Below are the code and all the weights of a small trained network. Each question names an input and a target symbol and asks about switching units off, where a switched-off unit gives its printed mean instead of its output.

import numpy as np


def w(rows, s, z=0):
    codes = np.array(rows[::2]) - 128.0
    scale = np.full(codes.shape[1], s)
    scale[-1] = z or s
    return codes * scale


def f(y):
    return y / 2 * (1 + np.tanh(0.7978845608 * (y + 0.044715 * y**3)))


def softmax(a):
    e = np.exp(a - a.max(-1, keepdims=True))
    return e / e.sum(-1, keepdims=True)


def log_softmax(a):
    a = a - a.max(-1, keepdims=True)
    return a - np.log(np.exp(a).sum(-1, keepdims=True))


def net(x, mask):
    ids = ['ΞΦΩαβεζθμτψ'.index(c) for c in x.split()]
    T = len(ids)
    res = E[ids] + P[:T]
    u = 0
    for l in range(2):
        r = res
        for j in range(2):
            rows = slice(3 * j, 3 * j + 3)
            q, k, v = (r @ M[l][rows].T for M in (Q, K, V))
            z = softmax(np.where(np.tri(T) > 0, q @ k.T / 3**0.5, -1e9)) @ v
            o = O[l][rows]
            res = res + np.where(mask[u + j], z, o[:, -1]) @ o[:, :-1]
        u += 2
        y = f(res @ A[l][:, :-1].T + A[l][:, -1])
        res = res + np.where(mask[u : u + 8], y, B[l][:, -1]) @ B[l][:, :-1]
        u += 8
    return log_softmax(res[-1] @ U[:, :-1].T + U[:, -1])


Q, K, V, O, A, B = {}, {}, {}, {}, {}, {}
E = w([
[75,81,55],'Ξ',
[148,41,72],'Φ',
[89,232,119],'Ω',
[194,179,189],'α',
[172,154,131],'β',
[253,169,136],'ε',
[122,138,160],'ζ',
[82,84,112],'θ',
[66,181,175],'μ',
[44,123,116],'τ',
[188,118,160],'ψ',
],0.017)
P = w([
[123,91,138],'0',
[127,171,9],'1',
[117,106,154],'2',
[125,123,164],'3',
[164,203,52],'4',
[126,112,142],'5',
[126,119,162],'6',
[140,211,75],'7',
],0.014)
Q[0] = w([
[63,116,132],'L0H0',
[248,112,110],'L0H0',
[133,92,157],'L0H0',
[135,155,120],'L0H1',
[51,141,143],'L0H1',
[113,125,159],'L0H1',
],0.013)
K[0] = w([
[205,217,127],'L0H0',
[131,132,167],'L0H0',
[255,224,26],'L0H0',
[61,126,230],'L0H1',
[53,164,86],'L0H1',
[249,38,203],'L0H1',
],0.0079)
V[0] = w([
[161,88,143],'L0H0',
[21,244,236],'L0H0',
[78,143,43],'L0H0',
[125,171,169],'L0H1',
[139,98,20],'L0H1',
[231,1,74],'L0H1',
],0.0063)
O[0] = w([
[149,96,127,91],'L0H0',
[119,178,169,243],'L0H0',
[204,137,87,165],'L0H0',
[119,171,2,153],'L0H1',
[39,150,134,104],'L0H1',
[156,182,125,3],'L0H1',
],0.007,0.0056)
A[0] = w([
[107,129,9,255],'L0N0',
[118,50,132,119],'L0N1',
[136,158,145,217],'L0N2',
[145,95,61,93],'L0N3',
[234,109,197,184],'L0N4',
[132,102,209,185],'L0N5',
[67,112,71,206],'L0N6',
[98,138,176,199],'L0N7',
],0.014,0.003)
B[0] = w([
[144,173,173,255],'L0N0',
[182,164,81,137],'L0N1',
[98,188,1,200],'L0N2',
[37,190,140,141],'L0N3',
[188,37,101,199],'L0N4',
[88,41,228,188],'L0N5',
[247,189,102,223],'L0N6',
[67,15,71,214],'L0N7',
],0.0082,0.0061)
Q[1] = w([
[110,105,64],'L1H0',
[71,107,1],'L1H0',
[72,86,17],'L1H0',
[69,143,80],'L1H1',
[72,154,116],'L1H1',
[139,215,192],'L1H1',
],0.0099)
K[1] = w([
[102,11,192],'L1H0',
[17,101,117],'L1H0',
[61,85,198],'L1H0',
[127,255,92],'L1H1',
[47,60,133],'L1H1',
[203,218,94],'L1H1',
],0.0094)
V[1] = w([
[146,110,134],'L1H0',
[164,58,111],'L1H0',
[100,86,219],'L1H0',
[116,175,144],'L1H1',
[1,76,61],'L1H1',
[121,183,146],'L1H1',
],0.011)
O[1] = w([
[229,102,64,96],'L1H0',
[216,89,240,52],'L1H0',
[68,208,88,180],'L1H0',
[145,247,220,232],'L1H1',
[202,136,240,34],'L1H1',
[254,123,231,251],'L1H1',
],0.005,0.003)
A[1] = w([
[162,74,185,5],'L1N0',
[204,206,101,38],'L1N1',
[134,76,49,40],'L1N2',
[83,158,138,163],'L1N3',
[202,165,1,87],'L1N4',
[105,111,13,223],'L1N5',
[185,106,92,178],'L1N6',
[224,88,54,179],'L1N7',
],0.0099,0.0027)
B[1] = w([
[127,113,2,147],'L1N0',
[93,105,144,232],'L1N1',
[136,139,70,158],'L1N2',
[191,108,52,171],'L1N3',
[147,80,211,253],'L1N4',
[140,149,167,178],'L1N5',
[84,203,155,164],'L1N6',
[105,170,115,198],'L1N7',
],0.0082,0.012)
U = w([
[179,129,205,233],'Ξ',
[125,171,120,157],'Φ',
[42,201,60,75],'Ω',
[84,124,67,5],'α',
[129,103,108,115],'β',
[203,99,96,124],'ε',
[143,20,159,216],'ζ',
[135,95,132,82],'θ',
[4,91,192,40],'μ',
[102,119,112,108],'τ',
[76,124,54,24],'ψ',
],0.012,0.003)

Each question gives the input, a string of symbols that net reads in full, and the target symbol t.
The units are the heads (3 rows each of Q, K, V and O) and the neurons (one row each of A and B). Each row of codes is followed by its name. A weight is (code - 128) times the scale printed after its matrix; where a second scale follows, it is the last column's (O, A, B and U).
mask holds one flag per unit, layer by layer, with each layer's heads first. A switched-off unit (its flag False) gives its mean, the last column of its rows in O or B, instead of its output. The means were averaged over made-up inputs and are rounded, as every weight is.
A unit's drop is (log p(t) with every unit on - log p(t) with that unit switched off) / (log p(t) with every unit on - log p(t) with every unit switched off).
The circuit of an input: a set's keep is (log p(t) with only the set's units on - log p(t) with every unit switched off) / (log p(t) with every unit on - log p(t) with every unit switched off). Starting from the 12 units with the biggest drops (on a tie, the unit counted first), units are removed one at a time, each time the one whose removal leaves the highest keep (on an exact tie, the one counted first), for as long as the keep stays at least 0.8.
units of the circuit, in order: the units of the circuit, biggest drop first
most important unit: the unit with the biggest drop
top k neurons: the k neurons with the biggest drops, biggest first
top k neurons in layer l: the k neurons of layer l with the biggest drops, biggest first
heads that matter: for each layer, one digit per head in row order, 1 if its drop is at least 0.15 and else 0, layers parted by /
drop when u is switched off: that unit's drop, to one decimal
input μ μ μ Ω, target Ω: top 3 neurons => (L1N4 L0N4 L0N6)
input μ ε Ω μ β, target Ξ: units of the circuit, in order => (L1N4)
input μ Φ Ω ψ, target ψ: heads that matter => 00 / 01
input Ξ μ Ω μ ζ ψ, target ψ: units of the circuit, in order => (L0N4 L1H1 L1N2 L1N7)
input τ ψ ε ε, target ε: top 3 neurons => (L0N4 L1N4 L1N2)
input μ μ α Ξ ε Ξ ζ θ, target Ξ: top 2 neurons in layer 0 => (L0N6 L0N0)
input μ τ Ω μ Φ, target Ξ: units of the circuit, in order => (L1N4 L0N0)
input μ μ θ α ζ, target Ξ: units of the circuit, in order => (L0N7 L1N0 L1N4)
input μ μ θ ε, target ε: top 4 neurons => (L0N4 L1N4 L0N7 L1N2)
input β μ ψ τ μ, target Ξ: heads that matter => 00 / 11
input μ Ξ ζ Ξ Φ β β τ, target Ξ: top 2 neurons => (L0N6 L1N4)
input ζ μ Ξ ζ μ ζ Ξ Φ, target Ξ: top 2 neurons in layer 0 => (L0N6 L0N5)
input Ξ μ μ Φ μ Ξ ε Ω, target Ξ: top 2 neurons => (L1N4 L0N0)
input μ ζ ζ Ξ ε, target Ξ: top neuron in layer 1 => (L1N4)
input μ ζ ζ, target ζ: top 3 neurons in layer 0 => (L0N5 L0N6 L0N2)
input Ξ ζ μ ζ μ ε Ξ τ, target Ξ: top 3 neurons => (L0N6 L1N4 L0N0)
input μ τ ζ, target ζ: top 3 neurons in layer 0 => (L0N6 L0N5 L0N2)
input Ξ μ ζ Ω β, target Ξ: top 2 neurons in layer 0 => (L0N5 L0N7)
input μ μ ψ Ξ θ, target Ξ: drop when L0N5 is switched off => 0.1
input θ μ Ω μ Ω μ Ω, target Ω: drop when L0N5 is switched off => 0.1
input Ξ ζ ζ ε Ω, target Ξ: drop when L1N4 is switched off => 0.5
input ζ ψ ε Ξ μ, target Ξ: most important unit => L0N5
